Table B holds the same points as the rows below and some others, measured another way and shuffled. Each row below is followed by which row of B it is.
B (72 x 19):
[[ 181  156 -213  248  258 -117   96 -151  122 -174  -71  123  -13 -174
   218  -45   94   68   62]
 [ 244   11    5  196   49  -20  162   82   27  -24  -11 -129  218  140
    93  -40  141    7  -90]
 [  50   77 -190  121   82  -95   53   32  -15  -38  -40  -28   67    5
   119   -4   52   -9  -37]
 [  41   49  -73  139  -24    6  -18   93 -217   29  -30  -17  252   53
    80  -17  -67  -74 -239]
 [  47   76  -17   35 -272  212  122   63   16    9 -113  -92 -177  195
   -52  375  206  -49 -196]
 [ 440  141  268  268   56  192  144  -69    7  -61 -138  213  -72 -172
    -5  116  127  185 -134]
 [ 201   50  -53  168   79   -8   75  -27  -71  100  -27    8  123  -11
    27  -25  -39  239   54]
 [  75   16 -102   47  140 -176   60  147   38  -31  -24  -77   15    1
    59  -78  131  -29   41]
 [  94   56  107   35    6   22   63  184  -64   49 -110  -50 -126    9
   -56  149   89  101  -80]
 [  68   78 -220  132   34  -62   97    2    2    6  -36  -63   66   50
   106   38   57   60   -1]
 [  28  -43 -164 -125  -24 -145  -56  127  -65  153   16   56  -61  -73
  -105 -112   47    0  161]
 [ 106   24 -139  103  145 -140   31   47    3  -30   -8  -12  108  -25
    95 -118   67  -16   34]
 [-150  125 -638   36 -169  -50  -45 -186   49 -149    6  130    7  -17
   209   49  127 -422 -111]
 [-166   72 -407  -42   97 -188 -152  -62   35 -136  -32  159 -135 -172
   120  -50   78 -286   47]
 [ 159  124  125  160   87   14   92  169 -151   30 -128   -1   12  -68
    32  100   -2  176 -168]
 [  54  113  -92  -44   37  -37   14   12   97  -58 -126  160 -405 -201
   -41  150  192    3   85]
 [  82   81 -214  196  156 -102  -95  -94  -24 -255   -6  220  224 -179
   239 -215   66 -405 -220]
 [-163   35 -517   73 -179   19  105 -133  103    5    3 -259   50  366
   146  238  109  -72   16]
 [ -92   18 -303  -52  100 -273  -38  188 -130  114    7  -74   87  -27
    51 -140  -46   21  105]
 [  58  -19   33  -57  126 -182    9  267    2  -12  -47  -50  -83  -41
   -34  -75  167  -77   11]
 [ 128   91 -109  186  -74  -14  156  180 -164   40  -31 -130  289  124
   129   18   27   -2 -265]
 [  54   37 -387  116   -5  -48  117 -177  172  -11   15  -85   -4  139
   115   70  133   51  176]
 [  93  162 -355  296  141  -34   73 -247   36 -107  -46   53  138  -34
   266   34  -28   84   -6]
 [  84   63  173   52  -74  108    2  182 -144  -14 -116   27  -41   -1
   -40  153   82  -93 -285]
 [ 179  -28 -246  -69 -109 -154   51  116   74    9   62  116   41  -90
   -20 -219  265 -290   42]
 [ 231    0   96   71   32   -2   62   97    7    4  -38   28   18  -18
   -32  -40  154  -10  -35]
 [  71   29 -175    4 -145  -25  118  131   -3   66  -19 -100   -7  124
    -8   80  163  -46  -40]
 [  96   61  -56   89   60  -42   51   72  -35    1  -60   -6   -5  -15
    39   39   67   45  -37]
 [ 235  -16  130  126  179 -155  168  293  -58   87  -28 -214  189   94
    19 -113   70  208    3]
 [ 115  119 -325  173   12 -165  276  164   70  -55  -24 -215  153  132
   221   14  203  -12  -88]
 [ 131  136 -177   22    6 -140   96  184  -89   57  -66  104  -60 -198
    30  -39   86   49  -22]
 [-168  -12   41  -30  154  -81 -139  168 -178  102  -91 -124  -65   63
   -54  103 -124  136   16]
 [ -68    2 -291  160  143  -38    7 -202   83   -9  -11 -183   73  220
   134   97  -29  139  166]
 [  32   93 -167  121   58  -79   92   82  -18  -40  -64  -81   40   38
   123   61   78    1  -81]
 [  29  -26 -261  122  194 -115   50 -160  163    6   11 -161   21  163
    96   13   53  185  291]
 [  33   -3   10 -127  209 -294  -93  320 -103   43  -45  103 -127 -268
   -71 -219   64  -50   89]
 [ 155  112  -68  195  289 -167   86   46   70 -171  -81   37   15 -142
   183  -75  119   -5  -36]
 [ -63  141 -361  129   14  -50  122  -65   93  -76  -81 -114  -91   99
   173  211  113   26    1]
 [ 223  -94   49  144  246 -114  -68  -21  -32   23   57   34  282  -15
    26 -294  -30   40  114]
 [  28  106 -151   82   52  -90   80  112  -32  -28  -75  -46  -23   -8
    92   72   76   14  -67]
 [  48  -17   36 -150 -125   13 -115  146 -158  165  -44  168 -170 -131
  -205   16   29  -28   21]
 [ 122   81 -142  144    7 -117  159  217  -90    9  -23 -125  225   68
   135  -50   84  -29 -170]
 [  11 -113  -89  109  -45   88  -59 -121  -37   80   52 -171  251  334
    -5   29  -40   -6   12]
 [ 123  127 -154   89  -55  -76  257  216    4   55  -83 -159  -50   72
    62  144  163  149  -52]
 [ -82   74 -521   38  107 -336   17  108  -54   -7   42  -38  194  -53
   207 -207   15 -136   48]
 [  51   45 -256   95   79 -124   80   11   37   11   -9  -78   56   44
   102  -23   67   60   85]
 [  38   85 -238  182   94 -156  195  145   37  -74  -39 -249  168  166
   210   33  128   -3  -95]
 [ 186  131  -50  192  213  -60   53  -68   79 -172 -101  150  -89 -195
   136    5  120    8  -24]
 [-247   34 -358 -183  -86 -137 -211   69  -54  -78  -30  159 -178 -127
    11   -6  106 -463  -75]
 [ -66  233 -535  145 -122  -75  176    4   35 -135  -77  -34  -17   17
   265  177  160 -169 -189]
 [  26  106 -172   72   47  -82   72   85  -28   15  -76  -33  -65  -25
    69   83   54   79   -5]
 [ 102   12  -14    9   96 -128   55  186    8   10  -47  -45  -47  -17
    -6  -36  135   -1   28]
 [ 104   72 -130  164  314 -190   27   -5   18  -49  -47    3   43 -117
   142 -101    0  146  119]
 [  53  141 -166  229  159    7   20 -150  -36  -51  -90   46   19  -56
   154  105  -70  165  -13]
 [   5  -12  -36  101  253 -109  -78  -21  -15  -21  -37  -54   44   18
    56  -43  -43   87   98]
 [ -46   31 -366  -19   68 -215   15   52   52    1    7  -42  -12   -8
    89  -74  101  -81  130]
 [  46   61   15  148  274  -64  -94  -43  -91  -30  -86   73    8 -121
    68  -15 -104  146   24]
 [ -61 -122 -197  -55  113 -121 -159  -85  -21  153   57  -54   49   96
   -73 -108  -83   93  308]
 [ -12   -4   29 -138  -41   -4  -57  145  -87  179  -81   27 -296  -42
  -194  147   36  162  131]
 [  44   64  -12   31   44 -105   -9  244 -121  -54  -64   34   44  -86
    51  -52   93 -200 -217]
 [  91  100  -74  169  256 -123   41   24  -27  -42  -81    5   25  -94
   123  -21  -16  157   29]
 [  69    9 -129   43  107 -162   72  139   19   15  -17  -95   19   32
    45  -54  110   23   60]
 [  -5   33 -193   60  153 -130  -56  -28  -20  -23  -28   33    6  -61
    73  -53   -4    3   85]
 [  64  -51  406 -166   62   52  -62  243   18   64 -160    3 -489  -53
  -291  227  178  119   82]
 [ 161   13   34 -146 -288  151 -146   29 -223  239  -29  378 -167 -246
  -271    5   -1  -29   -2]
 [ 155   11  -25   72    0  -34  134  128   24   52  -34 -119   20  102
    -4   42  140   82   11]
 [ -68   20 -181 -123 -216  137  -33  -95  -29  239  -67   21 -345   74
  -197  322    2  252  220]
 [  23   28 -279  102   66  -54   14 -150  122  -74   -8  -24    0   70
   108   32   99  -44   96]
 [  75   31   -4    5   31  -62   55  178  -37   32  -61  -46  -73    1
   -27   51  112   29  -23]
 [  37   86 -234   36 -134  -21  130   98   10   26  -50  -63  -53   76
    44  131  161  -35  -63]
 [  29   82 -269   92  135 -191  110   88   45  -33  -40  -99   15    9
   141  -20  104   41   57]
 [ -26   67 -155   -1   42 -154   23  205  -77   10  -54  -37  -21  -42
    49   -6   78  -68  -62]]
Rows of B count from 0, top down.

[ 106   94  206   53 -255  -85 -187   39 -121   98   60 -292  324 -234
  121  231  117  126  -36   46   75  -34  -98    2   72  140  142  347]
26
[ -89  -72 -147 -125  286  -44  245  -81  160   -3    1   44 -246   64
  219 -107  115 -120  -17 -401  160 -142  131   -2   41 -113   35 -311]
52
[-162 -233   14 -148  102  -79  487 -449  -84   46  -31  306 -158   16
  298  -13  -69 -463 -249 -430 -123  -52  451  -58  122  283   -5  -55]
0
[-149  347  242  159 -221 -208 -482  154 -286  -33  609 -324  571 -228
  473  312  242  -30 -254 -226  476 -129  -90    8  190  318 -185  511]
41
[ -21 -316  -60  -82  227 -457  852 -459  -84  -62 -524  303 -338   88
   29  -61  343   -6 -333  -36   41  115  325  100  176  -64  455 -455]
5
[ 147    9   22  -45 -112 -246  -88  170   61  219  -65 -245 -191  -55
  227   44  263  309  -72  -52  261  -53 -147  252  -88 -118 -146  150]
10
[  82  -48  -14 -157  101 -371   89  168   75   80 -131 -509 -237  -44
  363  -17  145  346  133 -148  162 -282 -224  -96 -194 -135  -69  293]
58
[ -47 -171 -227 -193  438   30  273  -83  422   43 -165  -23 -433  167
   24 -124   33   35   76 -367   80  -64  -25   78   -1 -276  -38 -517]
56
[ 260  -24 -110  -11   99  224   67   54  251   77 -128   28  -50  -66
 -104  -71  158  -22   56  -75   31    4   51   90   66 -254  359 -391]
45
[ 280  245 -125   68 -188  489 -384  332  212  237  204  177    4 -135
  -27 -132  320 -122   90 -137  305    2  125  402   57 -340  203 -426]
44
[ 351 -175 -324  -63  433  359  332  -37  560   59 -237  274 -344   73
 -199 -240   96 -230   -1 -238  -74   65  167  109   60 -411  413 -835]
53
[-461 -258   88 -488  117 -490  637 -283 -129    1 -758 -608 -446   92
   39  -23  -25  716  676  -20 -159 -436 -185 -339 -200 -197  277   93]
63
[-339  155  169 -117 -297  -11 -159  -50 -207  149   33 -140   81  -65
   66  130  180  240  206  -96  241 -117    7  190  101    0   11   30]
59
[ 155  160  170   63 -423  466 -281   -9 -192  185  365  150  492 -346
  189   94  -36 -538  -18 -217  -98  -90  368  -48  132  307  236  269]
49
[ 223  -12  -81  -94 -106  379   18   59  217  232 -242   77 -159  -80
 -197 -125  133   42  265  -19  -40  -22  110  198   -3 -322  393 -410]
55
[ 173  200 -123   28   39  559  -88  147  201  -21  -90   37  251 -147
 -380 -105  250   -1  388   37   81  -60   70   13  187 -445  838 -700]
46
[-102   71 -105 -195  354   40 -258  276  415   20  100 -643 -128   46
  144   19  -74  366  419 -349  189 -320 -460 -154 -129 -276 -208  -30]
31
[ 165   78  144   34 -249   61 -111   41 -105  105   44 -154  272 -236
  123  120  119  -23    7  -18   15  -75   48  -23   54   96  254  223]
69
[  74 -311   84 -135   34  253  237 -378  239  199 -278   45  -44  -38
 -195  131 -299 -132   24 -119 -428  125   85  -19   77  134  111 -104]
67
[-327  -71  -13 -201   55   27  396 -324 -118   25 -169  180 -152   34
   57  -69   91 -124  155 -280   21 -142  331  -13  135  -20  265 -345]
36
[-357   45  114 -241 -169 -126  111  -90 -185   92 -262 -277  -99  -21
   21   37  169  414  423  -41  134 -241  -37   19    5 -141  222  -35]
19
[ 396 -190   31   22 -203 -558  144   55   79  360 -323  -21 -488   18
  237   57  443  395 -494  144  279  230  -93  602 -112 -115 -282  144]
64
[  66   80  -63  -60   14  187   26   65   53   40    4  -11   33 -102
   59  -85  173  -84  174 -180  104 -161  133  -18   51 -165  354 -236]
70
[  -3  -81  273  -26 -611 -119  114 -254 -305  352 -358  167  -25 -131
 -109  189  274  249 -123  260   20  199  182  465  107   92  179   69]
24
[ 118  -40 -101  -77   95  106  180   -6  189   76 -275    4 -159  -13
 -150  -83  230  134  142  -26   83  -16   41  122   61 -321  416 -467]
27
[-380 -207  307 -284 -373  137  -68 -406 -150  405  105  -46  -61  -65
  321  239 -476 -230   58 -432 -350 -106  189   19  -49  564 -624  614]
13
[-335 -252   73 -222   22 -159  557 -528 -172   74 -204  208 -207   44
  214   18  -53 -238  -73 -336 -143  -89  397  -56  106  250   34  -50]
47
[ 145  -55   31  -63    1  360   29 -103  112   69   49  -55  207 -182
   51   34 -193 -339  138 -245 -277 -127  157 -243   40  120  283   51]
37
[  89 -280   17 -109  340   31  188 -236  337   18  -60 -243    8  -25
   81  158 -330 -158  -61 -305 -314  -18  -98 -271   22  183  -59  100]
34
[  80  -77   55 -110 -135 -351   31   83   49  248 -247 -280 -319   -5
  178   65  256  458  -35   25  209  -24 -180  285 -120 -148 -161  153]
40
